In the rows, zero is written as 128.
Facts:
badranok (μ totrarak) (β kiber) (Φ 879)
badrim (μ seklalu, koflagel) (β pludroskon) (Φ 686)
bagru (β gripak) (Φ 206)
basten (μ tretogrom) (β vepler)
beplar (β gripak) (Φ 863)
brafla (μ mestuk) (β kiber) (Φ 969)
braflu (β brezin) (Φ 109)
bragro (β stume)
brebik (μ liplir) (β bruku) (Φ 969)
brefo (β breskal) (Φ 187)
breskal (β rerim)
breskul (β klebu) (Φ 622)
brezin (β gedin)
brifigek (β rerim) (Φ 221)
brode (β vudro)
brokluples (β breskal) (Φ 434)
broramar (β rifarul)
bruku (β lezupim)
brupa (β pludroskon) (Φ 923)
delan (β brezo) (Φ 187)
demen (μ divis, porim) (β driflur) (Φ 187)
dibro (μ trorun) (β kelas) (Φ 206)
divis (μ demen, porim) (β driflur)
dizil (β gripak)
dralam (μ pudin, voni, klatoplir) (β gedin) (Φ 142)
dredrus (β klafleras)
drepos (β kelas) (Φ 622)
drigopor (β brezo) (Φ 491)
droden (β gripak) (Φ 622)
drubrar (β kelas) (Φ 434)
druruder (β breskal)
fadi (μ zuda) (β bragro) (Φ 44)
faso (β klafleras) (Φ 879)
femaflor (β bragro) (Φ 187)
fibro (μ vobrun) (β vudro)
fiste (μ gavos) (β bruku) (Φ 206)
flafum (μ tuklibru) (β dredrus) (Φ 196)
flagro (μ voklu) (β sustis) (Φ 923)
flamin (μ trusam) (β kloklos) (Φ 206)
fleskobor (β brezo) (Φ 622)
flestos (β lezupim)
flidral (μ grustin) (β brezo) (Φ 221)
floras (μ staflok, flafum) (β dredrus)
fogen (μ nitor) (β gedin) (Φ 863)
fogu (β brezo) (Φ 44)
fostu (β temum) (Φ 597)
gadro (β driflur)
gaklikla (β kelas) (Φ 44)
garopin (μ punal, paskis) (β tritram) (Φ 187)
gavos (β bruku) (Φ 686)
gebul (β dredrus)
gega (μ nosar) (β gedin) (Φ 434)
getes (μ plufla) (β klafleras)
gidul (β klebu) (Φ 863)
gimo (μ steteskur, pugrin) (β bragro) (Φ 206)
giner (β kiber) (Φ 686)
gradum (μ faso) (β klafleras)
graflo (β driflur) (Φ 969)
grepos (β gripak) (Φ 187)
gretu (μ dizil) (β gripak) (Φ 44)
gripak (β brezo)
grukler (μ trusam) (β kloklos) (Φ 622)
grustin (μ fogu) (β brezo) (Φ 109)
gubro (β breskal) (Φ 622)
gutrek (β gripak) (Φ 686)
kadrek (μ stodrebrur) (β temum) (Φ 969)
kastalu (β rifarul) (Φ 863)
keflo (β klebu) (Φ 206)
kenime (μ letir, gavos) (β bruku) (Φ 44)
kiber (β klafleras)
kinis (β gedin) (Φ 44)
kizoskar (μ stidu) (β flestos) (Φ 597)
klatoplir (μ gega) (β gedin) (Φ 879)
klebu (β klafleras)
klefik (β temum) (Φ 879)
klifik (μ plakas) (β gripak) (Φ 109)
klineklon (β lezupim) (Φ 622)
kloklos (β vudro)
kluplar (β driflur) (Φ 622)
kluskam (β pludroskon) (Φ 187)
klutim (β klafleras) (Φ 44)
koflagel (μ seklalu) (β pludroskon) (Φ 550)
kosti (μ brifigek, tufin) (β rerim) (Φ 44)
kostuski (μ raklen) (β gadro) (Φ 923)
laplezek (β dredrus)
lelal (β temum) (Φ 491)
letir (β bruku) (Φ 142)
levubre (μ liplir) (β bruku) (Φ 187)
ligal (μ basten) (β vepler) (Φ 879)
liklugrem (μ gaklikla, trorun, tusko) (β kelas)
limuk (β kiber) (Φ 206)
liplir (β bruku) (Φ 622)
lostubik (μ drigopor) (β brezo) (Φ 863)
luku (β bruku)
luvim (μ stidu) (β flestos) (Φ 187)
mestuk (μ brafla) (β kiber) (Φ 196)
midil (μ letir) (β bruku) (Φ 597)
miklan (β bragro)
mokler (β gedin) (Φ 686)
mosibrus (μ broramar) (β rifarul)
mubapa (μ pusketrom) (β rerim)
mufu (μ trinor) (β kiber) (Φ 622)
namel (μ brode) (β vudro) (Φ 622)
naplik (μ sustak) (β lezupim) (Φ 44)
nitor (β gedin)
nodros (β rifarul) (Φ 142)
nosar (β gedin) (Φ 969)
novul (μ delan) (β brezo) (Φ 597)
nuba (β gripak) (Φ 491)
nufo (μ gradum) (β klafleras)
pagratrer (μ zunis, keflo) (β klebu) (Φ 491)
palun (μ gimo, sanuk) (β bragro) (Φ 879)
paskis (β tritram) (Φ 622)
pedulin (μ limuk) (β kiber) (Φ 923)
pipak (μ flagro) (β sustis) (Φ 622)
plakas (β gripak) (Φ 142)
plibras (β driflur) (Φ 109)
plibrobru (β gadro) (Φ 434)
plofir (μ valusen) (β breskal)
plufla (β klafleras)
pluron (β temum) (Φ 187)
porim (μ sizem, demen) (β driflur) (Φ 686)
pudin (μ skagok) (β gedin) (Φ 491)
pugrin (β bragro) (Φ 550)
punal (β tritram) (Φ 142)
pusketrom (β rerim) (Φ 879)
raklen (μ stibis) (β gadro) (Φ 206)
rede (β klafleras) (Φ 622)
rika (β dredrus) (Φ 206)
roban (μ zodo, tipo) (β gadro)
rogrator (β vudro) (Φ 969)
rostas (β bruku) (Φ 221)
rusten (β kiber)
saflo (μ rika) (β dredrus) (Φ 622)
sanuk (μ sturoklak) (β bragro) (Φ 863)
sasik (β breskal) (Φ 206)
sastus (β gripak)
seklalu (β pludroskon) (Φ 44)
semo (β gadro) (Φ 622)
sesotek (β pludroskon) (Φ 863)
sizem (μ plibras, kluplar) (β driflur) (Φ 44)
skabur (β sustis) (Φ 597)
skagok (β gedin)
skeklo (β temum) (Φ 44)
skonor (β gripak) (Φ 969)
skubristen (β vepler) (Φ 622)
sovaflel (μ kluplar) (β driflur)
staflok (β dredrus) (Φ 597)
steteskur (μ femaflor) (β bragro) (Φ 109)
stibek (β vudro)
stibis (μ zodo) (β gadro) (Φ 221)
stidu (μ kizoskar) (β flestos) (Φ 622)
stirak (β klebu) (Φ 44)
stobon (β klebu) (Φ 597)
stodrebrur (β temum) (Φ 863)
stope (β dredrus)
stuplal (β lezupim)
sturoklak (β bragro) (Φ 491)
suno (μ sovaflel) (β driflur) (Φ 863)
sustak (β lezupim) (Φ 969)
tagiflo (β stume) (Φ 622)
talos (β rerim) (Φ 622)
temum (β brezo)
tipo (μ plibrobru) (β gadro) (Φ 44)
tofel (β gadro) (Φ 686)
totrarak (β kiber) (Φ 187)
trari (β flestos)
tretogrom (μ ligal) (β vepler) (Φ 142)
trigaplam (β gadro) (Φ 187)
trimok (μ saflo) (β dredrus) (Φ 550)
trinor (μ ziskur) (β kiber) (Φ 550)
tritram (β vudro)
trorun (β kelas)
trubi (μ breskul) (β klebu)
trusam (μ flamin) (β kloklos)
tufin (β rerim) (Φ 597)
tuklibru (β dredrus) (Φ 44)
tuskar (β lezupim) (Φ 109)
tusko (μ trorun) (β kelas) (Φ 187)
vagor (μ brokluples) (β breskal)
valusen (μ vetra) (β breskal) (Φ 109)
vegrim (β temum) (Φ 622)
vepler (β vudro)
vetra (μ plofir) (β breskal) (Φ 969)
vetruk (β kiber)
vobrun (μ namel) (β vudro) (Φ 44)
voklu (β sustis) (Φ 434)
voni (β gedin) (Φ 622)
vure (β gadro) (Φ 597)
zilo (μ kluskam, sesotek) (β pludroskon) (Φ 622)
ziskur (β kiber)
zodo (μ tipo) (β gadro) (Φ 109)
zoskem (μ kastalu) (β rifarul) (Φ 187)
zovor (β breskal) (Φ 196)
zuda (β bragro) (Φ 622)
zumi (β rifarul) (Φ 622)
zunis (μ stirak, pagratrer) (β klebu) (Φ 923)

Known rows:
zuda: [111 158 121 116 148 132 111 137 118  95 144  86 113 125 136 148 120 123
 151 139 130 108 133 122 136 144 158 150]
tagiflo: [107 161 116 111 152 138 118 141 122  97 141  81 118 126 135 144 119 126
 152 137 131 117 134 124 145 131 160 151]
giner: [120 171 114 137  80 122 106 111  84  91 101 126 146 140 117 136 147 138
 135 143 174 143 126 127 184 201 198 122]
broramar: [125 148 130 115 124  89 112 143 121  91 131 109  95 131 118 147 132 116
 162 129 132 139 132 121 146 123 145 152]
floras: [210 160 107 133 127 132 124 138  95 113 114 112  99 136 123 110 140 134
 138 110 160 186 130 119 119 146 116 113]
skeklo: [103 171 130  90  72 161 121 164 170 102 109  16  59 118 127 151 146 105
 166 149 117 132 144 122 150 135 144 147]
vagor: [114 157 125 110 115 109 124 158 128  95 130  86 116 128 117 140 130 122
 153 124 126 152 134 129 157 105 145 145]
bagru: [118 159 126 115 160 127 128 115 129  82 174 117 140 127 119 143  95 127
 142 132  98 113 140 132 170 127 134 168]
pagratrer: [108 150  97 147 139 124 100 152  61 118 113 185  87 105 132  91 138 137
 191 145 138 172 131 134 144 178 166 136]
kenime: [115 160 121 107  82 148 128 139 136  87 135  61  98 115 110 136 124 123
 166 133 125 152 141 121 170 121 135 150]
drubrar: [113 162 122 114 122 140 123 129 121  99 140  73 113 124 129 136 124 126
 162 131 127 124 133 125 152 137 158 148]
klineklon: [103 161 118 113 152 140 118 140 123  96 143  84 118 126 135 144 119 124
 151 137 129 115 135 124 142 128 159 151]
sasik: [123 172 125 112 140 130 128 125 133  96 139 106 111 128 129 138 121 122
 143 144 112 132 139 130 160 151 149 150]
stidu: [108 160 115 105 150 136 114 145 120 100 144  72 123 124 137 145 120 122
 151 137 127 119 130 130 153 133 159 150]
pusketrom: [111 161 138 113 131 124 118 122 120 107 144  67 108 123 131 138 122 127
 169 117 118 132 132 123 140 151 174 153]
breskul: [119 148  96 136 160 113  92 141  61 122 129 182  98  99 149 109 135 136
 193 157 142 179 122 134 146 191 176 142]
klutim: [154 160 108 137  73 147 113 132  70 101 107 130  84 117 111 114 148 137
 172 133 152 171 131 120 170 184 140 127]
plibras: [118 168 129 118 167 114 114 120 131 110 144 103 122 136 143 146 113 123
 140 142 122 114 137 135 134 148 171 158]
stibis: [115 161 114 111 116 149 125 136 138  78 138  94 111 122 130 135 129 113
 158 139 114 116 130 117 162 140 146 141]
tuklibru: [217 160 111 133 111 155 114 123  81 100 126  85  68 121 118 122 141 137
 153 115 150 174 130 114 127 185 105 118]

Rows:
No name comes twice in this set of rows, the named rows included.
[126 145  98 135 121 100 104 155  85 124 110 198  99 105 127  93 139 131
 193 148 144 212 127 140 165 146 161 139] | trubi
[103 166 117  98 122 158 136 142 163  78 140  68 115 121 135 140 126 108
 159 145 111 121 132 115 159 117 144 146] | flidral
[ 96 163 122 102 142 140 120 147 141  96 145  62 115 125 137 152 118 117
 150 140 121 109 136 125 140 120 157 156] | fleskobor
[222 176 110 131 162 138 119 104  84 113 125 141  89 135 135 120 136 135
 126 126 142 157 131 120 124 202 119 122] | rika
[102 149 118 114 160 131 120 132 111  83 176  93 140 125 122 147  91 129
 152 125 116 104 135 126 157 107 145 168] | droden

The same objects again, as new rows of numbers:
Known rows:
klafleras: [165 124 114 141  64 156 134 122 128 156 128 129 107 150 119  46 149 126
  71 130  93 167  64 100  93  36]
stuplal: [134 131  76 100 114 141 137 111 129 131 159 139 142 137 128  81 146 120
 100 176  98 144  65  81 112  81]
kiber: [162 118 115 138  60 148 141 128 129 180 126 102 142 147 127  49 144 146
  51 127  90 165  66  88  80  52]
stodrebrur: [ 89 113  76 120 147 153 141 114 142 136 157 142 151 124 118  69 149 129
 105 168  71 116  66  96 139  84]
valusen: [127 118  97 106 138 140 131  95 122 134 146 146 145 140 122  91 114  99
  84 156  87 139  69  65 123  77]
delan: [103  99  98 105 153 142 118 105 136 128 150 132 149 122 134 108 143 111
  91 172  89 130  55 104 126  76]
stume: [137 119 100 120  93 151 117 131 120 154 183 134 132 130 112  67 166 117
  85 137  87 161  58  93 105  59]
gaklikla: [116 119  68 121 118 151 136 125 137 111 135 110 145 135 140  96 145 117
 107 157 113 155  58 106 123  86]
kastalu: [112 118  91 111 117 150 144 106 136 129 138 135 147 130 124  93 134 112
  94 175 100 139  59  92 121  75]
gedin: [138 120 101 121  93 152 117 129 120 153 179 134 131 131 113  66 165 118
  85 137  88 160  59  92 105  58]
tritram: [137 119  98 119  95 150 117 129 120 152 181 135 132 131 113  69 165 117
  86 140  88 159  58  92 106  60]
bruku: [136 119  99 119  96 150 116 131 119 152 184 135 133 128 113  69 166 117
  87 139  87 160  58  92 107  60]
bagru: [117 123 100  88 124 134 111 110 119  95 149 132 159 115 125 129 135 100
  91 159 109 160  40  77 104  81]
dralam: [102 117 102 129 123 158 149 106 132 117 135 137 165 148 120  97 119  92
 103 148 102 137  60  72 125  82]
fibro: [142 129  68 109 121 143 139 107 125 137 155 142 141 140 131  87 129 114
 100 169  96 149  74  71 121  85]
kluskam: [115 102 104 109 139 144 125 100 138 128 128 129 142 129 138 106 134 112
  85 171  96 136  55 105 119  69]
trigaplam: [113 101 104 109 141 143 123 102 137 129 134 129 143 126 137 108 137 111
  87 172  94 136  55 105 120  71]
badranok: [146 106 106 131 104 140 150  95 138 156  75 107 156 137 144  89  98 143
  50 155  89 149  67  82 101  64]
limuk: [140 119 109 125  98 134 147 106 139 129  70 100 161 141 141  79 111 150
  56 142  92 146  60  78  85  72]
tuklibru: [145 130  80 145  96 162 147 113 144  94  83 129  96 156 142  76 132 113
 111 152 122 160  62 123 120  55]

Rows:
No name comes twice in this set of rows, the named rows included.
[106 112  80 116 136 154 136 108 129 136 161 142 156 124 121 101 132 106
 100 166  90 140  62  85 135  83] | lostubik
[141 129 107 128 105 144 137  99 138  98  72 134 117 145 132  75 116 126
  81 144  98 150  57  95 103  53] | keflo
[129 118 106  87 125 137 120  96 115 127 167 150 157 129 123 126 124  84
  88 170 104 153  54  61 109  77] | klifik
[127 117  95 117 106 151 110 134 118 155 201 137 138 123 109  69 175 118
  91 137  81 155  57  93 113  64] | brezo
[124 117  65 125 128 162 138 122 132 120 140 117 153 134 150 105 137 112
 117 146 100 166  55  97 132  86] | sizem
[121 127  88 129 134 134 108 108 119 115 128 145 161 128 128 110 121 116
  98 147  86 145  57  80 124  80] | raklen
[143 149  72 137 106 128 111 108 112 152 151 162 165 146 131 102 136 120
 114 179  91 142  70  84 124  82] | roban
[170 139  81 132  94 154 150  95 133 121 103 159  89 162 131  63 118 110
 101 162 103 157  77  89 118  50] | floras
[123 117  59 130 128 154 136 122 131 117 137 115 149 137 143 106 129 112
 111 151 111 159  65  95 134  91] | vobrun
[142 128  72 110 116 144 139 108 126 138 153 142 139 140 131  84 132 117
  98 168  96 150  73  73 120  81] | mosibrus
[121 109  84 109 143 143 126  96 126 130 132 136 142 123 129 107 110 108
  82 161  89 146  63  84 133  74] | ligal
[113 122  95 107 132 138 121 110 129 102 128 133 150 123 126  97 134 121
  92 152  90 142  50  84 112  78] | sasik
[141 129  65 107 123 142 139 105 122 138 156 138 139 142 128  85 123 109
  97 165  98 151  76  69 127  86] | basten
[ 94 115  56 132 148 154 134 132 144 117 152 117 150 130 135  74 160 138
 121 153  85 128  65 110 141  98] | skeklo

Now the same objects, written a new way:
Known rows:
mestuk: [134 201 172 120 101 134  89 147 125 134 118 112 156 106 166 161 144 142
 121 137 116 116 165  80 150 108]
mosibrus: [119 121 111 130 103 144 112 133 122 119 132 132 136 126 131 131 125 114
 144 138 130 130 136 128 153 127]
brifigek: [131 122 121 136 122 120 125 125 131 127 107 140  83 128 108 135 133 115
 113 112 129 117 118 123 120 103]
gutrek: [127 170 134  92 142 128 171 144 120 117 153 123 135 159 107 145 135  97
 105 119 142  93  62 172  99 115]
kastalu: [ 96 130 183 166 150 140 139 101 134 146 112  82 125 174 112 108 119 120
 109 132 114 151 114 138  98  93]
klefik: [117 137 129 114 151 134 174 135 131 127 152 113 134 180 115 144 120 106
 106 139 119 128  69 146 106 137]
trorun: [131 115 107 135 106 136 116 127 124 120 142 117 114 148 139 131 112  98
 136 113 123 124 136 117 146 129]
flagro: [104 155 206 136 152 115 135 138 118 141  83 109 108 121 137 106 122 186
  94 155 134 111 108 147 115 116]
suno: [108 130 188 168 132 170 122 102 149 139  92  92 123 164 103 115 131 143
  99 146 119 168 131 188 143 107]
dralam: [115 118 134 136 121 137 127 138 128 126 113 134 114 129 127 140 132 137
 123 149 122 139 127 130 142 120]
getes: [130 162 123 115  95 143  98 131 137 132 134 133 165 114 139 167 143 117
 137 140 113 139 162  67 152 127]
braflu: [128 114 112 127 123 125 129 126 125 118 139 131 136 140 140  98 109 134
 131 103 124 106 132 124 126 147]
kiber: [187 153 118 113 154 106 105 117 144 159 171 122 189  71 151 168 162 121
 173 120 122 173 188  70 112 146]
stibek: [134 104  97 136 120 127 123 116 126 124 142 127 125 131 126 114 120 105
 144 114 133 134 135 130 134 135]
zuda: [133 107 115 124 134 106 139 133 131 123 113 145  93 130 132 116 112 153
 107 118 121 108 116 111 124 154]
vagor: [107 106 110 139  98 143 111 134 117 114 123 135 121 131 134 121 117 116
 145 137 130 124 139 120 154 119]
koflagel: [111 126 128 122  99 128  98 118 114 142 110 104  95 114 128 136 110  99
 137 180 143 148 117 104 174 133]
grepos: [113 141 137 101 159 124 189 143 128 126 152 115 131 187 118 138 112 122
  92 149 116 116  49 144 102 154]
brebik: [ 88 109 150 136 124  88 118 145  96 138  72 132  50  97 139 117 108 149
 126 176 144 108 107  74 134 106]
grustin: [115 151 124  97 121 143 150 157 112 109 157 126 166 148 141 135 121 120
 128 148 137 104  92 160 138 140]

Rows:
No name comes twice in this set of rows, the named rows included.
[121 109 114 123 108 110 105  97 118 145 116 101  82 127 114 115  98  84
 133 150 141 140 108  94 153 142] | pugrin
[112 147 192 136 156 103 142 117 124 144  91 104  98 137 124  91 109 170
  89 129 128 105  99 136  93 125] | brupa
[111 128 152 132 114 106 108 147 107 135  81 119  46 105 142 138 114 143
 106 174 140 119 112 106 164 121] | vetra
[111 172 194 152 142 142 122 101 149 158 113  84 152 158 121 143 137 124
 104 132  97 160 138  77  96  95] | gidul

Now the same objects, written a new way:
Known rows:
ligal: [137 123 142 134 119 129 125 118 153 141 130 104 125 118]
plibras: [141 111 141 139 116 154 129 148 118 163 147 124 146 124]
rogrator: [127 137 133 130 114 112 132 127 129 135 130 105 137 114]
gripak: [ 59  88 136  92 108 159 120  94  62  71 134 110  93 181]
kosti: [129 132 137 121 113 108 133 111 168 146 139  98 123 121]
garopin: [124 132 132 126 110 103 134 125 158 138 132 102 133 132]
letir: [150 143 160 150 109 140 128 123 138 126 122 104 135  85]
giner: [142 113 134 146 134 114 146 136 119 154 130  96 112 135]
divis: [113  98 137 130 104  93 114 142 117 162 142 120 142 120]
brebik: [137 145 145 126 103  95 135 129 161 125 131  97 140 108]
pludroskon: [117  89 145 125 105 125 113  84  50  94 138  94 135 168]
tusko: [131 107 130  92 113 136 146 122 138 146 120 100 146 103]
limuk: [144 102 152 175 133 138 143 133 123 149 119 104 115 127]
brezin: [118  89 146 124 103 121 111  81  48  92 138  94 138 168]
rika: [144 103 152 173 131 139 142 131 126 149 118 104 116 126]
plibrobru: [105  94 105 158 133 139  90 142 137 152 131 105 151 106]
kostuski: [ 98  96 113 157 125 139 104 114 178 166 140 103 144 128]
pedulin: [132  96 145 152 129  99 140 122 140 159 129  96 105 133]
levubre: [144 142 145 123 106 101 133 127 169 126 134  96 138 113]
breskal: [131  96 153 123  99 119 108  81  60  88 139  90 144 157]

Rows:
No name comes twice in this set of rows, the named rows included.
[103 115 146 135 117 167 134 129 171 127 120 120 102 136] | bagru
[111  90 134  91  98  98 135 116 154 153 118  97 138 107] | liklugrem
[ 92 129 129 102 120 137 137 121 164 133 137 110  94 130] | gretu
[146 115 139 139 114 167 128 158 105 162 146 125 149 125] | kluplar
[131  91 148 118 105 155 144 112 177 152 113 103 142 123] | dibro
[134 102 146 150 130 108 134 120 138 155 129  97 106 127] | zunis
[142 145 141 128 116 118 131 132 128 126 128 102 138  93] | sustak

